Known rows, with every step that occurs:
R, T, C, P, E, G, B: [  -1 -121 -232 -108  -22  -50   37   -1  -60    4   17   48   12  -61
  -67 -152   84   22  -18  248   15   61  138  154   38   62   26   43
  -45  -47  -24   55   49  -49 -283   69   40 -152    1  -83  268    5
  -96   -2 -142  -56   72  118  -45  -86 -169  331]
T, C, P, E, B: [ -51  198  164    2   47  -37   41  -32  -19 -108  -23   50   41  -38
   17 -104  -39  -35   84  134   95   27   72 -103  124 -128  115  104
  -24  -74   53  127   63  -77 -198 -134  118  172  -11 -152  -80  111
   -2  -58 -136   36   32  -89  -12  142  -71  126]
H, E, G, B, R, F, T: [ 178 -387 -103  -41  -61   33  -31   31   71   30   16   42  -38  -30
  -91   74 -113   11 -115   23   26 -288 -181 -105    7   -1  -18 -102
  -44  -47  -11  -96  142   -7  249 -271 -104 -237  113   47  -76   -2
    7    2   57   34 -152   14   14  -90  -38  188]
E, G, B, R: [ 246 -444 -204 -152  -70 -159  -13   -6 -130   44   85  -31   38   31
   69  -57 -136  -21  -81   -5   10 -160 -175 -182   32   40   33 -112
  -10   17   15  309  119   68 -113  157  -30 -112   78  -18   86   84
   92  -20   57  -56  -19   -5   21 -137  -15   38]
G, B, P, C, T, D, M, F: [ -46  406  142   13   58   30  -17   16  -75   84   47 -143  -87   16
  406  -97   -9   31  186  -91 -214  329  206   94  -35  -27   89   66
   94   14   25    4 -156  -25  -90  113   65  304 -118    5  230   53
  -60 -226 -347  103  110  -19  -67  -11   36  -43]
T, D, C, P: [  36  523 -106  282  -68   -3   -9  -42   10   92   76 -105  -34   68
  516  -79  -21   57   16  -50  100  157  105   92  264 -112   -4 -132
   50   54   38   57   48  -52 -204  222  181  137  -42 -131 -123   14
    4   27 -122   13    3 -130  -63 -217  -38 -337]
F, G, B, R: [ 225 -277 -122  -39   53 -138  -27  -26  -66   55   77  -60   47   22
   41   10 -158  -72 -116  -32   21 -223 -298 -399  -47  -24   36 -122
  -26   65   26  192   20   78   70  -63  -32  -95  -14  -22   39  -49
   74  -33  141  -56  105  -62   16 -108   56   58]
C, T, H, E, G, B: [-270 -499 -126  100   95  -16   31  -46  -63  -87  144   57  -29 -117
  -32  -46  117   78  -88  -42  -35  -10   72  -63   44   -1  -61    4
   72  -58  -20  -33  -41   98 -222  -38   -3 -184  193   -3  306   99
   34   38  137  -46  -49   69   -9 -149  -39  220]
G, B, R, T, M, H, E: [  12 -305  -53  143   71    1   35   -8   46  138   13  -78   19 -102
  -50   78  150  168  -34  -30  -32   85   94  140  -11  178   47   35
 -101   71 -123   25   55  -20  263 -133 -309 -155  105   28  126   18
   18   62  100 -112  -74  144  -31 -103  -49  -55]
M, F, H, E, B, R, G: [  18  130  114   50  -24   46  -52  -61  -17  -88 -130   51  -31   65
   56  134  -41  -69  -70  -76   18   39 -138 -170  283 -145    5  -29
  -56  -79  -63  122   88  -40  379  -71 -134 -185 -169  142 -309   -4
  108   -4  126   22  -65   78  117  195  122  -67]
B, R, T, C, D: [ 115   55 -132  175  -95  -89   24   45  -10  125  -42  272   79   77
 -118 -122   24   16   20  119  114  168  -56  166  -15   55  -27   96
  -62    3   -4  -71  -73  -12   73  344 -114  -65 -117   20  -45 -106
  -39   94   54  -10  182  115  -63   56 -105   68]
E, G, B, R, C, D, M, F: [  99  364   -7  -94 -135  -39  -11   -4 -163  -13   52  -54   -9  143
  160    1   -3  -10  185   40  -86  177   41  223  137 -123  -78 -121
  114  -61  -63   58  -82   69   21  779   19   44 -218  118  123 -128
   -6 -106 -393  -17 -323  128   30    8   26  -91]
G, B, P, C, D, M: [  23  246   62 -147   92  -59    8   -3 -139  114   52  -11    7   41
   96  -25  -98   -7  120  -24  -58   29 -123   66   57   45   46 -100
   85   35   72 -113  -69  -27 -229  345   89  283 -115  -34  101  -52
  -42 -159 -123   22  103  -77  -13  -95   73  -82]
D, R, T, F, H, E, G: [  -7  204   68  -88 -300  -14   25    7   17   -7   -6   21  -47   51
  -64   11   33  -49  -92   35   75  -63  -35   90 -132   -3  -85   97
  -15  -61   37  -31   27  -56    8   92  -58 -306  102   77  -77   60
    0  165   -7   31 -257   32  -11   49    1   30]
T, F, G, B, P, C, D, M, H: [ -41  495  235 -250  190   85  -39   50  -78   35  -32  -57  -24    5
   83   28  -14   14  168  121 -190  220  -18  126 -285  -18   31 -135
   63   31    7  -37 -226  105   94  -61   -6  193   32  -46  214 -100
  -72 -140 -119   32  -52  -38   27   40   45 -194]
T, R, B, P: [  48 -207   46   57  -11 -175  -56    8   55   47  -87  153  -71 -130
  183    0 -251  -63  -44 -117   70  -35 -306  -16 -249   40 -106   39
  -40 -137  157  217   21  -55  155  -50  119   12  -48  -62 -247  -53
  -10  -10  237   55  283 -141  -38   60  -24  -82]
G, B, R, T, M, D, C, P, E: [ 103   51 -116   54  -57  -41   61  -50   48  163  -43 -160  106   17
  194  -63  119   83   89  163  -41  207  168  132  267  111  156    1
 -109  114 -185  -24   38 -145 -273  136  -42   99 -116  -19   41  -47
  -50  -27 -164 -102   64   34  -47 -158 -140 -176]
P, B, R, C, T, M: [ 137  225  -17  328  -88 -133  -24   38   74  134  -99  -14  122   68
 -284  -84  146  -25   20   77  -57  148   10   14  191   84   70  214
  -41   34  -77    9   12   14  -49   53   36  -21  -68   73 -219  -34
  -64   86 -164 -118  168   28   -9   -9  -44  -78]
P, C, D, B, R, T, M, F: [  33  408 -160   41 -164  -42   11   -5  -43  147 -113  161   56   47
 -296   -3  117   72  131   93  -53  215  119  199  175   89  101  195
  -19  -15   43   -7 -162  -42  -97  236  -45   57 -180   53 -232  -25
    0  -54 -162   61  109   78  -50  193    4 -202]
H, E, G, B, P, C, T, M: [-139 -163  -52   -9   50   73    2   31   -1   23  -35   87   13  -73
 -426 -101  263   14   -6   30 -137  135   -3  150  119  198  106  249
  -23  -20  -83 -173   20  -43 -344   -8  -42  -11  100   26  189  165
  -76   27  101   72  130   65  -31  -96  -42   80]
F, G, B, P, C, T, R: [-109  -50  -24    5  102  -22   14    4  -40  -35 -108  116   -9  -20
 -184  -98  -61  -23  -83   27  -91   60  -41 -137 -198   17    3  173
  -38  -51   33  -48 -153   41  -67  -20  109   16   11  -78   13    5
  -82  -42  226   46  450  -61  -16   45   10  281]
P, C, D, R, F, G, B, H: [ -22   -9 -231 -329   20   53   18  -34  -24   93  -31   41   95   37
 -189   71 -215  -96  -52   10   15 -322 -115 -199 -304   -3  -69  -86
  -48  119   25   42  -92  -51 -116  274   91    9 -117  -19  141   34
  -49 -127  202   52  114  -73   18  167  226  -60]
H, E, B, G: [ -44 -206  237   43    9  -32   15  -79    5 -224  102  112   62   70
  100   80   80 -166   38 -133   96 -312 -145 -359  185  -49   49   37
   22  -90   26   36   62  -10 -159 -317   40  -30  -85 -108  -92   26
  127   48   97    2 -142  -79   75   87  -40  173]
D, T, F, G, B, H: [  55 -291  -13 -298   81 -100  -10  -10   13   19   83   -6  -27  -43
  223  -45  -59 -156  -40  -37   71 -230 -125 -256 -490  -83  -50  -65
   -4  109   73  242 -165   47  -87 -510  228  -36  -26  -60  339  -17
   33   11  313 -102   39  -60    1  129  -18  122]
G, B, R, F, T, M, H, E: [  68 -234   31  115  151  114   -9   31  128  117  -31  -79  -23 -114
  -56  171   63  185  -31  -42  -52  -54   43   62  -73   67   12   -2
  -92   49 -103  -41   59    1  435 -302 -279  -64  174   41  -16   41
    5  -26   63  -36 -160   61  -25 -103  -25  -57]
T, D, M, H, E: [-176  215  283  186  121   39   14   -8   26   -6   96 -291  -70    4
  421   92   71   90   91 -187  -39   10  272   51 -110  -61   33 -126
   95   32   55  -53   26   50  228    3 -185  166  102  -62  -14   38
   17   25 -263   39 -213  -69  -52 -139   50 -324]
R, F, T, M, H: [ 118  288   33  148  140   13  -36  104   97  151  -81  -24  -69  -10
   10  116   94  151   86   68   -2 -128  132   94 -236  -67   -4   87
  -22    6  110   95   11   58  413 -307 -129  103   73  -16 -398  -23
  -34   12 -114   -3  -95  -19  -25 -131  -57 -187]
C, T, M, F: [ -17  357  111  349   80  -53   -6   29  -32  103    0   70  -52   27
  177  -47  285  145   90 -149 -109  149  145  -67  -27 -132   26  273
   33  -46   71  110 -141   29  -52   55  -45  178 -188   51 -123  109
   40    3 -195   11 -107   41  -74 -136   24 -167]
P, C, B, H, E, G: [-213 -307  -77 -208  -74   72  -30  -32   -3 -131  -21  123   43   38
 -350   54  157  -50  -87  -48   14 -138  -31  -38  -69   61   90 -124
   43  -31  131   75  136   14 -386 -213   48  -10   90   17 -267  157
   -5   82   97  130  -84   89   24   81  125  -96]
E, G, B, P, C, T: [ -19 -301 -141  -93   35  -38  -31   28 -102   57   -2  112    8  -27
 -151 -168   29   30  -42   32  -86   81  -75   -5   15   99  100   77
   25    2   20   -8   34  -11 -296 -135  100   54  -43    3   96  142
  -43  -50   86   82  228    5   41 -120   39  121]
T, C, D, B: [ -96  236 -120   82  -24 -124   -2   -8  -70   17   70  190   33  -40
  -95  -61  -58   37   58  -86  135  -17   -1   13   34  -53  -12   -2
  127    5  129   45 -128   42 -218  300  184  137 -105  -98  -78    3
  103  -33  -28   69  181  -79  -74  151    5 -171]
M, F, T, D: [ 125  416   15  175   29   -8  -14   61   34  -47   46   -6 -132   23
  277  -38   25   20  153 -105   70  -66  275 -104 -189 -247  -78  111
   70   27  224   68  -75   39  137 -194  -26  163  -63  -63 -249  -67
   47   -7 -207  107   10  -17  -90 -160  -32   21]
D, C, T, R, B, H, E: [-280 -244   16  122   13  -14    8 -107  172    6  -77  110  -12  -92
  176   42  129  -41 -126 -241   62  -93   -4   68  -21   14  -90   29
  -23  -58  -19  -56   -4  -82    3  -88   39 -147  -34   -6  -89   63
  -38   41  184   62   18   10   34  213  -46 -104]
H, E, G, B, P, C, D, R, F, T: [  37    1  -91 -234 -161  123   12   54   53   44  -29  117  -18  -61
 -362   45 -204    5  -12   20   47 -143 -128  163  -39   11  -94  -18
  -26  -19  -44 -369  -43 -106   47  145    7 -130   31   31   -8  -21
  -58  -92  116  159 -102  -20   15  -35   86  146]
T, D, G, B: [  44  -23 -160   49  106 -112   60   -7  -85   36  166  -73  -41  -33
  243  -97  -62  -74   54  -56  -19  -63  149 -195 -110 -134  -15  -75
  104   85  141  201   31   67 -182  439  101   99   15 -185  296   83
   81  -25    1   -3  182 -113 -115 -138  -15  -84]
F, T, H, E, G, B, R, C: [  58 -579 -248  -93 -120  -21    4  -32   43  -93   21   27   -7  -24
 -347   38   -4  -75  -44  146  151  -57  -44  193   64   19 -173   19
   32    7  -12  -27   35   64  155   79   31 -283  213   86  -74 -198
  -65   59  102  -64   24  163   41  -62  -67  318]
T, R, C, P, G: [  47  436  -45  231  -30  -71   43   -3  -15  -19 -110    3   -6  163
    6  -65  -65   43 -115   85   83  -16   46   52  166  -35 -134  218
  -19  -67  176  146  -25   10    9  369  208  141 -114  -51 -152 -155
  -97  130  -68 -153  207 -121  -19  -94   54 -135]
T, R, F, G, B, H: [ -25 -282 -137 -195  108   -6   -5  -28   -1  -12  -35   21  -18  -17
  105   67 -195 -138 -106  -21   -6 -363 -112 -334 -498   -7  -87  -65
  -69   19   96  284   -9    9   81  -58  118  -53   19  -63   76   20
  -38  -39  292  -60  217  -67  -33  180   88  114]
H, E, G, B, P: [  14 -567  -23 -155  -12  -26  -27   13  -76  -51  139   -6  -76 -142
   87  -53  -81  -53  -59 -154    8  -63 -232  -80 -100  111   -6 -109
   16    5   19   75  118  -50 -139 -109   43  -55   62   -1  184   87
   56    6  224    4  -16   17   -4 -192   91   87]
T, M, H, E: [-117  -39  166  235  169   41   23   14   43   32   19 -107  -36  -64
   34  111  240  174    8 -175  -22  -30  159   24 -101   19   17   64
    3   41   56   37   53   29  176 -127 -222  101   93  -29 -159  103
   48   98  -39  -17 -168    7  -39 -200   84 -281]
G, B, P, C, D: [  58 -117 -126  -77  144   -8    5   11 -126   72    8  177   34  -61
  -94  -71  -98   73   39  -45  -14   47 -109  -39  -37   81   -8  -39
    5   97   82  -41   -6  -54 -245  163   45  268 -136  -52   68   45
   23  -84  148   44  264  -46   -8 -163  160  -11]
D, M, H, E, B: [-164  260  358   31   52  -23   40  -22  -37  -99   98 -166  -45    2
  172   92  -39   22  113  -94   16 -103   70  -48  104 -126  107 -111
  102  -75   34   52   94   24  232 -187  -62   58   60  -81  -98   50
   93  -39 -190   26 -323  -85   74  142   27 -129]
E, G, B, R, F, T: [ 303 -248 -189 -106  -78  -57  -50   57   22   89   -2   59  -30   18
  -28   25 -192  -12  -68  112   42 -301 -196 -122  -45  -35  -12  -97
  -34  -42   45   69  112   28  214 -210  -19 -179   78   22 -146  -32
    0  -36   14   15  -64  -16   20  -81  -81  173]
C, D, M, F, G, B, H: [ -97  211    5 -248  148   18  -20  -41 -111  -54   98  -41  -28   76
  224   63   23 -129  100  -99  -17 -158  -53 -212 -258 -169  -54 -150
   66   55   58  116 -187   50 -121  113   78  119 -247   62  193 -105
    0 -147   28  -25 -156   69   12   88  117  -73]
T, F, G, B, R, C, D, P, E: [ 121   73   99 -177   37  -16  -28  -53   -2  -73  -70  -53  112  -74
   23  -36  -31 -137   20  122  -29   49  -17  -90 -102  -42  -28  -69
  -51  -29 -120 -217 -112   33 -143  171    1   -1  -15  -77  286 -127
    3   31 -143  -74  -39  -13    3   93  -50   54]

Rows:
[ -15 -146 -185 -104   -5  -55   43  -58  -99 -124  -37  -21   11  -55
  -22  -74  -26   21    1  159    9  -22  189   87  -23  -47 -116    4
  -13  -70   -9  140   70   -2 -267  457  145  -28   14 -110  151   10
  -61   15 -103  -89   39   26  -27 -125  -62  229] -> T, R, C, P, E, G, B
[-214  386  335   55    5  186   37   17   -5 -208  -69  -28    3   89
 -156    5    5   86   -4   32  -69  172  150  -91  179  -69  131  165
   35  -80  -45 -113  116  -60  -93 -400   24  143  -44   -3  -29  108
  131   37  -58  108   33 -107   40  378   -8  -63] -> M, D, P, C, T, F, H, E, B
[-163  -89  249  283    9   92   58   39  100  -41  -62 -146  -68   63
  269  150 -153  166  -88 -128   12  -34  136  -91 -212  -44  -40  -25
  -37    9  -13  -91  104  -71  401  -53  -42  215 -130   94 -258   65
   49  114   72   17   71 -192  -49   66  106  -72] -> M, D, T, R, F, H, E
[-155 -209  -10 -133  151   72   35  -52  -25  -89   79  -64   22  -23
   82   24   12  -28 -152 -249   72 -209   21 -150   68   80  -48  -28
  -32   48   16 -108  -25  -35 -259  -21  -18   74  -53  -11  361    1
   78   34  212 -123  -50    5   17   47  109 -104] -> C, D, P, G, B, H, E
[ 205  192  -17  -48  -94  -97  -31  -29  -61   43   36 -186   -6  123
   88   58  -77 -112   54   43  -37   -4 -147   -1   32  -88  -52  -86
   82   14  -14  129  -30   53  281  391   80  -49 -191   88   -4 -238
  -50  -91 -311  -55  -54   49   42   29   84   25] -> D, M, F, G, B, R, C
[ 269  275 -253 -108 -202    8  -26   43  103   84   14  -94  -32   22
  228  -68 -139 -135   61  132    2  -95   94  151  140   14    4 -154
   17   45  -75  -26   88    7  121  136   24 -179  233  -85  -37  -16
  -38  -46 -231   81   -4  -43   16    1 -210   90] -> E, G, B, R, F, T, D, C
[-148  337  382 -136   14  116  -13   77   55 -154   15   66  -80  -39
 -109    4  -38  -92  223   23  119  211  -59  303  -20  -88   34    3
   45  -72  -61 -238  -98  -23  288 -232  -14   94   54   27  -84 -138
  -38  -95   68  117 -170   74   44  250 -115   91] -> F, T, C, D, M, H, E, B, P
[-114 -319  -18 -158  -28   19   37   35  -43  -38   56   61    6  -73
 -148  -91  -42   27   17  -23   55  106  -10  207   72   62   14 -112
   19   31  -92 -336  -68  -29 -186   -1   77   78  -93   -1  245   37
   11   29  199   60   -4  -51   53  -69   20  162] -> H, E, G, B, P, C, D, T
[ -58 -351  147  214  -24   49   -2    9  184    3  -44  -44   -8  -60
 -107  141 -100    3 -137  -11    9  -87  -49 -198   24   43   -3  -40
  -55  -11   95 -160  -35   20  290 -696  -46 -139  284   53 -439  -69
  -55   -7   14  -63   61  -62    0   15   75  124] -> P, B, R, F, T, H, E
[  39   18 -192  -30    0  112   -8   37   25  -90  -50  107   53   -8
 -509   50  184   61  127  165   77  117  118  409   98   -9 -151    7
  -15   32 -202 -213    8   71  164  410 -198 -134   17  112   59 -168
  -27   92   77  -17 -231  249   39  -88 -113   24] -> F, T, M, H, E, G, B, R, C, D
[  22   86  126    6 -108  138  -41  118  144  -48 -124 -134    7   26
 -355  117   87    6  -21  133 -114  -37  107   85   55   90  102  -44
  -81  -56  -63  -93  105   64  302 -474 -212 -218  250   73 -388   18
  -62   54 -195   13 -260   37   59   38  -34  -86] -> P, B, R, F, T, M, H, E, G
[ -63   33 -147   57 -123  119  -63  -25    8 -131   14 -215   19   41
   28  -43  -52  -56 -101   41   63  245  156  207  247   36  -24  -34
  -11  -45 -259 -211  155    3  -47  309  -30 -146   43   99  250  -14
   19   96   -2    5   25   75    2  112 -159   76] -> F, H, E, G, B, R, C, T, D, P
[  85   82  118   40   33   48   30  -11   82   -1  -48    9   36   -7
   12    2  -18   26  -85   20   36  142  -33   90   87   58 -125   71
  -58  111 -142 -177  -75  -23  193   50  -26   71  -46  150  363  -35
   10  119  106 -142  -32  -24   43   83   16  104] -> P, G, B, R, C, D, T, F, H, E
[  38   14  129  201  -79    8  -56  -46  100   77  -48  179   16  -39
   46   94   45   82 -140  -21   18  193 -229  -87  -83   56   49  -71
  -73  -13  -18   13   60  -50   96 -427 -110 -101   64  141 -178   58
   55  140  180  -28  -77  103  -61   96   -7  -15] -> C, B, R, T, F, H, E
[ 217  106 -132   39  -36  -54   44   -2  -44  110   41 -196   71  169
  286  -65 -134  104  -80   -8  -44   67  -42  -99  402   74   83  -64
  -21  136  -55  232   28   -8 -114  185   64  160 -113   -2  127  -72
   66  -67  -76 -137  121 -114   37 -151   28 -330] -> M, D, C, P, G, B, R
[  -7   80  148   80 -180   77  -55   25   63 -117 -112  -11   45   71
 -260  -29  124  -64 -107  111  -92  196  -15    7  107   60    5   42
  -26  -21 -104  -65  122   17   10 -240   -7 -202   70  182 -141   73
  -43  148 -136  -26 -115   71   75  120   30   62] -> P, B, R, C, T, F, H, E, G
[-262 -122  203  132  -26    8   27 -125   89 -193   80  129   71   44
  175   31  209 -178   62  -46   68  -23  -10 -117  375  -35   41   70
   57 -100 -109 -151 -146   37 -212 -301  128 -117   87  -68  -77    1
   31   10   83   -9 -110  -22  123  187 -175  243] -> D, C, T, H, E, B, G
[ -66 -263  -37 -261   81  132    2   57  -35   -7  -56  -65  -26  -91
 -361    9  124   52   26   52 -135  113   76  245  -56  247   90   72
  -24   56    5   46   89  -27  -89 -119  -87   71  197  -29   32  132
  -65  -51   26   72  121   48   22  -93   80  -22] -> T, M, H, E, G, B, P, C
